Here is a tiny trained network, its code and every weight. The questions are about switching its units off for an input and a class, where a switched-off unit gives its printed mean instead of its output.

import numpy as np


def w(rows, s, z=0):
    codes = np.array(rows[::2]) - 128.0
    scale = np.full(codes.shape[1], s)
    scale[-1] = z or s
    return codes * scale


def f(y):
    return y / 2 * (1 + np.tanh(0.7978845608 * (y + 0.044715 * y**3)))


def log_softmax(a):
    a = a - a.max(-1, keepdims=True)
    return a - np.log(np.exp(a).sum(-1, keepdims=True))


def net(x, mask):
    res = np.array(x, float).reshape(1, 7) / 4 @ E
    y = f(res @ A[0][:, :-1].T + A[0][:, -1])
    res = res + np.where(mask, y, B[0][:, -1]) @ B[0][:, :-1]
    return log_softmax(res[-1] @ U[:, :-1].T + U[:, -1])


A, B = {}, {}
E = w([
[131,132,140,136,130,131,116,123,123,127,126],'x0',
[2,80,145,72,127,20,73,123,118,109,124],'x1',
[213,40,146,140,109,68,139,148,90,93,119],'x2',
[122,161,108,179,154,49,165,76,73,144,177],'x3',
[87,86,77,189,45,191,85,107,132,86,180],'x4',
[135,163,145,151,46,75,59,210,138,198,159],'x5',
[112,57,188,144,200,174,153,148,144,186,222],'x6',
],0.0087)
A[0] = w([
[124,120,99,159,67,185,113,125,110,89,187,98],'N1',
[83,88,132,28,136,150,92,216,175,49,105,123],'N2',
[80,71,91,170,65,141,98,105,146,89,156,68],'N3',
[152,189,68,125,106,126,130,110,141,83,40,87],'N4',
[89,121,86,193,71,118,79,128,155,87,172,103],'N5',
[90,113,131,109,181,145,142,46,154,46,72,79],'N6',
[78,90,108,179,111,167,51,90,126,70,146,80],'N7',
[140,168,183,67,182,82,151,149,119,135,94,67],'N8',
[169,202,173,28,184,79,110,161,134,199,79,78],'N9',
[117,98,115,104,150,120,188,59,155,66,129,192],'N10',
[74,84,156,104,175,144,159,175,109,126,181,156],'N11',
[89,193,68,51,67,44,87,82,87,47,55,108],'N12',
[74,146,77,209,157,57,152,58,86,162,145,107],'N13',
[126,177,146,149,147,82,151,64,95,109,196,55],'N14',
[117,181,117,132,84,108,105,119,94,72,71,53],'N15',
[120,103,104,82,186,175,165,55,80,51,129,21],'N16',
[149,84,178,54,111,193,80,163,237,113,62,60],'N17',
[150,168,137,220,109,102,168,113,182,111,63,61],'N18',
[195,1,168,139,77,61,149,142,84,69,122,43],'N19',
[84,103,172,100,126,82,106,150,106,96,161,103],'N20',
[133,158,115,168,149,51,143,93,56,138,186,92],'N21',
[77,66,206,140,174,141,140,119,154,174,212,56],'N22',
[5,247,99,99,149,181,120,94,180,174,142,43],'N23',
[156,169,97,147,72,78,95,205,173,179,175,10],'N24',
[103,163,177,149,73,70,75,169,128,180,126,107],'N25',
[12,88,139,69,133,40,71,93,125,86,122,78],'N26',
],0.0089,0.013)
B[0] = w([
[93,156,121,84,186,134,186,87,101,83,154,175],'N1',
[112,161,110,179,75,135,126,88,75,156,90,200],'N2',
[121,112,127,90,166,97,199,106,94,124,123,165],'N3',
[155,56,148,130,121,161,121,103,177,187,200,186],'N4',
[115,143,207,69,168,115,160,100,108,92,122,183],'N5',
[83,125,138,113,96,109,123,249,100,132,178,176],'N6',
[113,120,134,90,151,82,190,103,83,81,120,168],'N7',
[73,100,137,87,182,122,186,72,91,86,143,163],'N8',
[98,112,135,83,155,105,198,86,82,52,146,199],'N9',
[115,182,171,102,81,100,108,197,126,112,138,224],'N10',
[161,109,112,87,56,143,104,111,158,165,158,196],'N11',
[178,41,149,94,80,176,110,106,165,185,170,246],'N12',
[77,141,130,149,86,171,101,91,121,129,54,187],'N13',
[72,75,91,187,139,134,146,128,126,164,51,141],'N14',
[127,25,158,136,139,150,130,95,191,176,162,156],'N15',
[42,124,200,194,161,108,122,232,149,149,190,160],'N16',
[63,127,125,223,91,124,142,78,118,177,23,185],'N17',
[144,101,149,168,169,189,148,136,163,144,159,138],'N18',
[169,121,55,129,231,21,31,142,130,99,69,186],'N19',
[160,171,108,154,147,194,145,123,156,89,137,163],'N20',
[95,106,105,178,35,151,135,101,84,158,42,171],'N21',
[164,20,152,89,97,187,90,74,178,215,192,177],'N22',
[201,99,13,126,239,36,18,157,119,87,51,194],'N23',
[85,78,174,183,145,128,163,254,139,135,161,158],'N24',
[65,157,166,105,114,132,117,235,121,116,158,199],'N25',
[204,226,126,214,187,193,190,140,175,113,161,214],'N26',
],0.0094,0.011)
U = w([
[156,32,131,92,111,145,121,98,155,172,167,101],'0',
[63,118,148,122,120,104,138,248,114,126,148,102],'1',
[94,104,123,52,172,96,227,68,85,88,118,101],'2',
[174,92,57,124,197,62,52,136,120,112,75,118],'3',
[73,116,106,183,74,134,146,80,103,153,50,105],'4',
[142,158,116,83,84,113,122,121,118,128,135,252],'5',
[220,191,108,195,170,188,209,134,148,119,148,122],'6',
],0.011,0.026)

Each question gives the input, the list of numbers given to net, and the class t.
The units are the neurons (one row each of A and B). Each row of codes is followed by its name. A weight is (code - 128) times the scale printed after its matrix; where a second scale follows, it is the last column's (A, B and U).
mask holds one flag per neuron, in row order. A switched-off neuron (its flag False) gives its mean, the last column of its row in B, instead of its output. The means were averaged over made-up inputs and are rounded, as every weight is.
A unit's drop is (log p(t) with every unit on - log p(t) with that unit switched off) / (log p(t) with every unit on - log p(t) with every unit switched off).
The circuit of an input: a set's keep is (log p(t) with only the set's units on - log p(t) with every unit switched off) / (log p(t) with every unit on - log p(t) with every unit switched off). Starting from the 12 units with the biggest drops (on a tie, the unit counted first), units are removed one at a time, each time the one whose removal leaves the highest keep (on an exact tie, the one counted first), for as long as the keep stays at least 0.8.
circuit, biggest first: the units of the circuit, biggest drop first
k most important neurons: the k neurons with the biggest drops, biggest first
drop of u: that unit's drop, to one decimal
input [4,-5,7,4,-6,2,-6], class 3: circuit, biggest first : (N19)
input [1,-5,6,-1,-6,-1,-3], class 2: 2 most important neurons : (N23; N9)
input [5,-2,3,8,-7,-7,3], class 4: circuit, biggest first : (N21; N13)
input [-5,-4,6,-2,-6,7,-4], class 1: 2 most important neurons : (N24; N25)
input [-8,-8,-5,7,-3,8,5], class 1: circuit, biggest first : (N24; N26)
input [4,8,4,8,-2,-2,-3], class 4: 2 most important neurons : (N21; N13)
input [-8,7,-5,-1,8,-6,-3], class 2: 2 most important neurons : (N7; N3)
input [1,-7,8,7,4,-5,-8], class 0: circuit, biggest first : (N4; N26)
input [-3,5,-6,3,6,1,2], class 2: 2 most important neurons : (N5; N7)
input [3,5,3,-8,1,1,6], class 4: 3 most important neurons : (N17; N2; N12)
input [7,-8,2,-7,-5,8,-3], class 1: 3 most important neurons : (N24; N26; N25)
input [-2,0,3,-6,1,5,4], class 4: circuit, biggest first : (N17; N2)
input [3,5,2,-1,7,-8,1], class 1: 2 most important neurons : (N6; N16)
input [-1,-3,-7,0,-5,7,-2], class 1: circuit, biggest first : (N24)
input [2,4,-7,-1,5,-6,-1], class 3: 3 most important neurons : (N23; N25; N24)
input [3,2,0,5,4,1,2], class 4: circuit, biggest first : (N13; N21)
input [-1,5,3,-3,-6,3,-2], class 2: 2 most important neurons : (N9; N8)
input [0,8,-7,6,-2,-4,-2], class 6: 2 most important neurons : (N26; N19)
input [-1,6,4,3,2,4,-7], class 0: 2 most important neurons : (N12; N15)
input [5,-3,-3,-7,-1,-8,-4], class 1: circuit, biggest first : (N6)
input [-6,8,-2,-8,4,7,7], class 4: 3 most important neurons : (N2; N17; N12)
input [-8,-4,3,-5,-1,-3,5], class 5: 2 most important neurons : (N12; N26)
input [-5,-2,-8,1,-4,0,-8], class 0: circuit, biggest first : (N12; N4)
input [-6,-7,1,1,3,-7,5], class 1: circuit, biggest first : (N16; N10)
input [4,3,6,-5,-3,5,2], class 3: drop of N10 : 0.2
input [7,0,4,-2,8,-6,-5], class 2: drop of N7 : 0.2
input [0,-4,-7,-7,1,-4,-7], class 0: circuit, biggest first : (N4)
input [-3,-5,-8,7,-3,-5,8], class 0: drop of N22 : 1.3
